Below are the code and all the weights of a small trained network. Each question names an input and a class and asks about switching units off, where a switched-off unit gives its printed mean instead of its output.

import numpy as np


def w(rows, s, z=0):
    codes = np.array(rows[::2]) - 128.0
    scale = np.full(codes.shape[1], s)
    scale[-1] = z or s
    return codes * scale


def norm(h):
    return h / np.sqrt((h * h).mean(-1, keepdims=True) + 1e-5)


def f(y):
    return np.maximum(y, 0)


def log_softmax(a):
    a = a - a.max(-1, keepdims=True)
    return a - np.log(np.exp(a).sum(-1, keepdims=True))


def net(x, mask):
    res = np.array(x, float).reshape(1, 5) / 4 @ E
    u = 0
    for l in range(4):
        y = f(norm(res) @ A[l][:, :-1].T + A[l][:, -1])
        res = res + np.where(mask[u : u + 6], y, B[l][:, -1]) @ B[l][:, :-1]
        u += 6
    return log_softmax(norm(res)[-1] @ U[:, :-1].T + U[:, -1])


A, B = {}, {}
E = w([
[197,131,157,203,62],'x0',
[89,149,15,207,195],'x1',
[183,255,226,149,186],'x2',
[187,38,156,182,117],'x3',
[120,188,82,83,8],'x4',
],0.007)
A[0] = w([
[122,139,40,115,132,92],'0.n0',
[139,98,155,249,129,1],'0.n1',
[108,132,157,64,98,84],'0.n2',
[109,91,129,63,160,92],'0.n3',
[78,112,82,110,131,72],'0.n4',
[169,189,93,152,91,58],'0.n5',
],0.013,0.0031)
B[0] = w([
[2,95,80,206,119,247],'0.n0',
[207,159,32,130,61,253],'0.n1',
[125,69,62,64,114,250],'0.n2',
[54,42,149,176,172,240],'0.n3',
[82,19,155,185,133,227],'0.n4',
[49,135,116,157,183,238],'0.n5',
],0.0093,0.0035)
A[1] = w([
[49,146,114,63,56,255],'1.n0',
[202,117,213,161,169,116],'1.n1',
[132,232,130,76,98,81],'1.n2',
[190,95,112,213,167,10],'1.n3',
[82,144,152,54,107,164],'1.n4',
[124,2,169,70,68,73],'1.n5',
],0.0097,0.0033)
B[1] = w([
[129,1,186,172,106,253],'1.n0',
[102,180,49,110,184,186],'1.n1',
[32,106,206,131,235,170],'1.n2',
[96,156,97,150,56,174],'1.n3',
[151,53,174,110,42,188],'1.n4',
[163,168,143,172,43,251],'1.n5',
],0.0092,0.0062)
A[2] = w([
[64,114,55,168,80,91],'2.n0',
[136,144,60,160,149,28],'2.n1',
[6,106,108,126,98,205],'2.n2',
[100,162,123,130,101,251],'2.n3',
[113,153,89,141,221,252],'2.n4',
[116,74,155,148,140,139],'2.n5',
],0.015,0.0024)
B[2] = w([
[181,105,110,149,148,232],'2.n0',
[49,73,206,109,77,169],'2.n1',
[110,126,129,172,254,252],'2.n2',
[153,90,141,89,166,159],'2.n3',
[219,219,133,110,115,200],'2.n4',
[174,154,223,95,118,203],'2.n5',
],0.011)
A[3] = w([
[148,88,106,57,9,91],'3.n0',
[212,105,159,129,64,137],'3.n1',
[143,86,131,145,158,106],'3.n2',
[146,89,159,115,188,144],'3.n3',
[121,186,46,139,67,151],'3.n4',
[126,182,106,234,161,251],'3.n5',
],0.013,0.0031)
B[3] = w([
[126,78,69,104,3,194],'3.n0',
[99,182,120,9,60,235],'3.n1',
[177,153,145,104,185,192],'3.n2',
[98,178,159,133,43,219],'3.n3',
[158,57,185,94,97,161],'3.n4',
[159,45,62,144,57,254],'3.n5',
],0.011,0.0086)
U = w([
[198,74,117,122,6,196],'0',
[224,242,146,107,173,142],'1',
[69,126,240,96,157,177],'2',
[76,137,76,91,162,1],'3',
[102,1,87,215,198,210],'4',
[140,185,56,181,184,59],'5',
[97,145,81,29,116,46],'6',
[96,207,139,65,121,47],'7',
],0.016,0.0075)

Each question gives the input, the list of numbers given to net, and the class t.
The units are the neurons (one row each of A and B). Each row of codes is followed by its name. A weight is (code - 128) times the scale printed after its matrix; where a second scale follows, it is the last column's (A, B and U).
mask holds one flag per neuron, layer by layer. A switched-off neuron (its flag False) gives its mean, the last column of its row in B, instead of its output. The means were averaged over made-up inputs and are rounded, as every weight is.
A unit's drop is (log p(t) with every unit on - log p(t) with that unit switched off) / (log p(t) with every unit on - log p(t) with every unit switched off).
The circuit of an input: a set's keep is (log p(t) with only the set's units on - log p(t) with every unit switched off) / (log p(t) with every unit on - log p(t) with every unit switched off). Starting from the 12 units with the biggest drops (on a tie, the unit counted first), units are removed one at a time, each time the one whose removal leaves the highest keep (on an exact tie, the one counted first), for as long as the keep stays at least 0.8.
circuit, biggest first: the units of the circuit, biggest drop first
top k neurons: the k neurons with the biggest drops, biggest first
k most important neurons of layer l: the k neurons of layer l with the biggest drops, biggest first
drop of u: that unit's drop, to one decimal
input [-7,-5,2,6,-4], class 2: circuit, biggest first	[3.n5]
input [-2,-2,3,-3,-3], class 1: top 3 neurons	[0.n0, 1.n0, 1.n5]
input [-4,1,4,-8,7], class 4: circuit, biggest first	[2.n2, 3.n1]
input [4,5,-5,8,-7], class 0: circuit, biggest first	[2.n2, 0.n1]
input [6,-5,6,-8,-4], class 1: circuit, biggest first	[1.n1, 1.n0]
input [-3,-5,4,-3,-7], class 1: top 2 neurons	[1.n1, 2.n4]
input [-5,-3,-6,-7,8], class 4: top 2 neurons	[2.n2, 0.n0]
input [-2,3,-1,7,-2], class 0: top 2 neurons	[2.n2, 0.n1]
input [2,4,2,-4,-2], class 5: top 2 neurons	[2.n4, 1.n5]
input [8,-8,8,-5,-4], class 1: top 2 neurons	[1.n1, 1.n0]
input [-2,8,1,8,-3], class 0: top 2 neurons	[2.n2, 0.n1]
input [-3,-3,-7,6,-8], class 0: top 3 neurons	[1.n5, 0.n0, 2.n5]
input [4,-8,2,-1,-8], class 1: 2 most important neurons of layer 0	[0.n4, 0.n3]
input [-3,-4,5,0,4], class 2: circuit, biggest first	[1.n2]
input [4,-8,5,-4,7], class 2: top 2 neurons	[1.n2, 0.n5]
input [-6,-5,1,6,-5], class 2: 2 most important neurons of layer 2	[2.n0, 2.n4]
input [3,5,4,-5,2], class 5: 3 most important neurons of layer 1	[1.n5, 1.n4, 1.n3]
input [-2,-6,7,4,-4], class 1: drop of 1.n1	0.3
input [3,4,1,6,-5], class 0: drop of 2.n2	0.1
input [-5,-4,6,-8,8], class 2: drop of 0.n3	0.0
input [-8,8,6,3,-2], class 1: circuit, biggest first	[2.n4]
input [7,8,3,-4,-3], class 0: 3 most important neurons of layer 2	[2.n2, 2.n4, 2.n1]
